Here is a tiny trained network, its code and every weight. The questions are about switching its units off for an input and a class, where a switched-off unit gives its printed mean instead of its output.

import numpy as np


def w(rows, s, z=0):
    codes = np.array(rows[::2]) - 128.0
    scale = np.full(codes.shape[1], s)
    scale[-1] = z or s
    return codes * scale


def f(y):
    return np.maximum(y, 0)


def log_softmax(a):
    a = a - a.max(-1, keepdims=True)
    return a - np.log(np.exp(a).sum(-1, keepdims=True))


def net(x, mask):
    res = np.array(x, float).reshape(1, 8) / 4 @ E
    y = f(res @ A[0][:, :-1].T + A[0][:, -1])
    res = res + np.where(mask, y, B[0][:, -1]) @ B[0][:, :-1]
    return log_softmax(res[-1] @ U[:, :-1].T + U[:, -1])


A, B = {}, {}
E = w([
[182,146,82,3,122],'x0',
[128,126,128,128,126],'x1',
[17,171,121,93,162],'x2',
[129,131,126,129,130],'x3',
[126,126,131,127,126],'x4',
[149,231,190,135,51],'x5',
[110,127,18,151,18],'x6',
[127,128,128,126,127],'x7',
],0.011)
A[0] = w([
[82,132,28,217,51,30],'neuron 1',
[123,108,239,169,202,87],'neuron 2',
[111,49,100,134,161,93],'neuron 3',
[152,143,202,105,237,8],'neuron 4',
[121,58,95,143,153,92],'neuron 5',
[145,137,92,42,123,175],'neuron 6',
[87,85,41,131,63,90],'neuron 7',
[4,165,105,88,153,65],'neuron 8',
[162,162,113,19,112,91],'neuron 9',
[155,208,176,153,85,95],'neuron 10',
[88,122,155,245,150,100],'neuron 11',
[16,166,72,96,115,136],'neuron 12',
[202,36,123,152,122,95],'neuron 13',
[83,112,157,225,108,123],'neuron 14',
[221,95,99,176,60,59],'neuron 15',
[134,41,73,131,219,65],'neuron 16',
[226,86,135,155,99,3],'neuron 17',
[161,234,209,142,44,87],'neuron 18',
[186,155,90,29,153,108],'neuron 19',
],0.011,0.0027)
B[0] = w([
[151,82,147,127,10,217],'neuron 1',
[134,62,149,119,56,248],'neuron 2',
[97,180,83,87,146,186],'neuron 3',
[148,101,193,91,59,228],'neuron 4',
[106,148,101,90,159,179],'neuron 5',
[95,82,128,202,135,196],'neuron 6',
[135,129,144,81,83,201],'neuron 7',
[189,176,167,154,191,197],'neuron 8',
[102,95,98,171,120,204],'neuron 9',
[118,163,62,96,153,205],'neuron 10',
[93,108,88,200,171,226],'neuron 11',
[180,151,216,129,178,198],'neuron 12',
[137,166,156,124,178,200],'neuron 13',
[95,100,90,178,154,214],'neuron 14',
[178,142,200,125,182,207],'neuron 15',
[110,164,78,56,129,217],'neuron 16',
[181,156,133,157,178,189],'neuron 17',
[78,177,86,68,136,244],'neuron 18',
[91,67,90,223,117,210],'neuron 19',
],0.012,0.013)
U = w([
[49,69,45,255,159,88],'0',
[134,82,165,77,42,254],'1',
[49,220,24,35,174,73],'2',
[191,196,203,162,238,79],'3',
],0.0098,0.0047)

Each question gives the input, the list of numbers given to net, and the class t.
The units are the neurons (one row each of A and B). Each row of codes is followed by its name. A weight is (code - 128) times the scale printed after its matrix; where a second scale follows, it is the last column's (A, B and U).
mask holds one flag per neuron, in row order. A switched-off neuron (its flag False) gives its mean, the last column of its row in B, instead of its output. The means were averaged over made-up inputs and are rounded, as every weight is.
A unit's drop is (log p(t) with every unit on - log p(t) with that unit switched off) / (log p(t) with every unit on - log p(t) with every unit switched off).
The circuit of an input: a set's keep is (log p(t) with only the set's units on - log p(t) with every unit switched off) / (log p(t) with every unit on - log p(t) with every unit switched off). Starting from the 12 units with the biggest drops (on a tie, the unit counted first), units are removed one at a time, each time the one whose removal leaves the highest keep (on an exact tie, the one counted first), for as long as the keep stays at least 0.8.
circuit, biggest first: the units of the circuit, biggest drop first
most important unit: the unit with the biggest drop
top k neurons: the k neurons with the biggest drops, biggest first
drop when u is switched off: that unit's drop, to one decimal
input [0,4,-4,-2,4,5,-1,6], class 2: circuit, biggest first => neuron 18
input [-6,-6,2,-4,-7,-2,7,0], class 1: top 2 neurons => neuron 1; neuron 7
input [8,-4,2,-8,8,-7,-8,-2], class 0: top 3 neurons => neuron 19; neuron 6; neuron 9
input [1,-3,6,-5,0,-3,3,-5], class 3: top 2 neurons => neuron 12; neuron 8
input [6,-3,3,4,-2,6,-4,5], class 0: top 3 neurons => neuron 19; neuron 9; neuron 6
input [-3,-6,5,-2,-8,-7,7,-8], class 1: top 4 neurons => neuron 1; neuron 18; neuron 7; neuron 12
input [-1,-4,7,2,-3,-6,-1,3], class 3: top 4 neurons => neuron 8; neuron 12; neuron 18; neuron 10
input [0,7,8,2,5,-2,6,0], class 3: top 2 neurons => neuron 8; neuron 12
input [0,-3,4,1,-4,3,-2,-7], class 3: top 4 neurons => neuron 16; neuron 8; neuron 1; neuron 3
input [6,4,-7,3,-8,-5,3,-6], class 3: top 2 neurons => neuron 15; neuron 13
input [5,-8,5,4,3,2,-2,3], class 0: top 2 neurons => neuron 19; neuron 9
input [7,-2,7,8,-6,-6,7,1], class 0: top 4 neurons => neuron 19; neuron 6; neuron 9; neuron 4
input [-1,-3,-4,2,-3,-4,-4,4], class 1: top 4 neurons => neuron 18; neuron 2; neuron 4; neuron 10
input [2,-8,-7,-7,7,-8,4,6], class 2: circuit, biggest first => neuron 16
input [6,-3,6,-1,7,-4,-1,2], class 0: top 4 neurons => neuron 19; neuron 6; neuron 9; neuron 15
input [8,1,-8,-3,3,-7,1,6], class 0: top 2 neurons => neuron 19; neuron 6
input [0,-6,-4,7,6,-5,-6,-5], class 1: top 2 neurons => neuron 4; neuron 2
input [8,-6,-3,2,8,-1,-6,8], class 0: drop when neuron 19 is switched off => 0.5
input [4,-4,-2,4,2,7,3,1], class 2: drop when neuron 18 is switched off => 0.9
input [4,-2,5,-6,1,2,4,0], class 3: most important unit => neuron 12
input [-2,7,5,-3,1,6,6,-1], class 1: drop when neuron 15 is switched off => -0.1
input [-7,-1,8,6,5,4,-8,-5], class 1: drop when neuron 2 is switched off => 2.0
